Below is a small trained network, with its code and all its weights. Each question gives an input and a class and asks what happens when units are switched off, that is, made to give their printed mean instead of their output.

import numpy as np


def w(rows, s, z=0):
    codes = np.array(rows[::2]) - 128.0
    scale = np.full(codes.shape[1], s)
    scale[-1] = z or s
    return codes * scale


def f(y):
    return np.maximum(y, 0)


def log_softmax(a):
    a = a - a.max(-1, keepdims=True)
    return a - np.log(np.exp(a).sum(-1, keepdims=True))


def net(x, mask):
    res = np.array(x, float).reshape(1, 6) / 4 @ E
    y = f(res @ A[0][:, :-1].T + A[0][:, -1])
    res = res + np.where(mask, y, B[0][:, -1]) @ B[0][:, :-1]
    return log_softmax(res[-1] @ U[:, :-1].T + U[:, -1])


A, B = {}, {}
E = w([
[183,161,171],'x0',
[124,70,174],'x1',
[183,169,37],'x2',
[85,1,71],'x3',
[63,146,107],'x4',
[45,193,96],'x5',
],0.007)
A[0] = w([
[115,131,106,58],'N0',
[109,132,112,73],'N1',
[130,106,162,77],'N2',
[148,118,83,254],'N3',
[199,148,132,157],'N4',
[134,101,120,57],'N5',
[210,155,119,106],'N6',
[129,152,76,118],'N7',
[104,109,128,77],'N8',
[120,88,124,63],'N9',
[219,18,98,133],'N10',
[95,122,139,38],'N11',
[117,109,122,102],'N12',
[172,73,126,77],'N13',
[135,164,1,154],'N14',
[150,55,151,154],'N15',
[105,161,154,102],'N16',
[100,124,135,78],'N17',
[133,137,132,94],'N18',
[138,77,110,9],'N19',
[95,140,103,23],'N20',
],0.018,0.0071)
B[0] = w([
[114,106,106,134],'N0',
[151,104,101,135],'N1',
[100,83,106,148],'N2',
[62,70,178,218],'N3',
[186,121,197,207],'N4',
[152,136,114,136],'N5',
[211,116,188,201],'N6',
[82,134,126,169],'N7',
[163,126,139,142],'N8',
[173,141,120,150],'N9',
[65,65,28,255],'N10',
[167,149,92,135],'N11',
[149,112,145,143],'N12',
[85,3,142,174],'N13',
[25,150,166,236],'N14',
[74,118,89,215],'N15',
[147,49,111,153],'N16',
[162,130,108,137],'N17',
[131,120,116,131],'N18',
[176,136,105,146],'N19',
[154,107,62,139],'N20',
],0.032,0.011)
U = w([
[119,131,91,228],'0',
[57,116,85,140],'1',
[136,117,117,25],'2',
[124,157,107,55],'3',
[116,246,84,2],'4',
[91,123,127,232],'5',
],0.012,0.0081)

Each question gives the input, the list of numbers given to net, and the class t.
The units are the neurons (one row each of A and B). Each row of codes is followed by its name. A weight is (code - 128) times the scale printed after its matrix; where a second scale follows, it is the last column's (A, B and U).
mask holds one flag per neuron, in row order. A switched-off neuron (its flag False) gives its mean, the last column of its row in B, instead of its output. The means were averaged over made-up inputs and are rounded, as every weight is.
A unit's drop is (log p(t) with every unit on - log p(t) with that unit switched off) / (log p(t) with every unit on - log p(t) with every unit switched off).
The circuit of an input: a set's keep is (log p(t) with only the set's units on - log p(t) with every unit switched off) / (log p(t) with every unit on - log p(t) with every unit switched off). Starting from the 12 units with the biggest drops (on a tie, the unit counted first), units are removed one at a time, each time the one whose removal leaves the highest keep (on an exact tie, the one counted first), for as long as the keep stays at least 0.8.
circuit, biggest first: the units of the circuit, biggest drop first
most important unit: the unit with the biggest drop
k most important neurons: the k neurons with the biggest drops, biggest first
drop when u is switched off: that unit's drop, to one decimal
input [-2,-4,2,-2,-3,-7], class 5: most important unit : N6
input [-1,-5,-3,-2,5,-3], class 0: 2 most important neurons : [N14; N10]
input [-3,2,-5,-8,3,-8], class 2: circuit, biggest first : [N14; N10]
input [-6,-6,-8,-8,6,4], class 0: circuit, biggest first : [N14; N3; N15]
input [4,2,6,-8,5,-3], class 2: circuit, biggest first : [N6; N4]
input [2,5,-3,-4,-2,-2], class 2: 2 most important neurons : [N14; N10]
input [-7,-5,8,-5,-7,-6], class 5: 2 most important neurons : [N6; N4]
input [1,-3,5,-4,4,-8], class 2: 2 most important neurons : [N6; N4]
input [0,-1,-5,-2,8,-1], class 0: 3 most important neurons : [N14; N10; N3]
input [-8,-7,1,-8,2,0], class 5: 3 most important neurons : [N10; N15; N13]
input [8,8,4,-2,0,-6], class 2: 4 most important neurons : [N6; N4; N14; N7]
input [2,4,7,-2,-5,-2], class 5: 3 most important neurons : [N6; N4; N3]
input [6,1,6,-7,2,2], class 5: 2 most important neurons : [N14; N7]
input [0,5,1,-7,0,8], class 0: most important neuron : [N10]
input [4,-4,-1,-5,-4,0], class 2: drop when N19 is switched off : 0.0
input [2,-6,-7,5,-2,4], class 5: drop when N10 is switched off : 1.3
input [8,-6,-7,6,-1,5], class 5: drop when N15 is switched off : 0.2
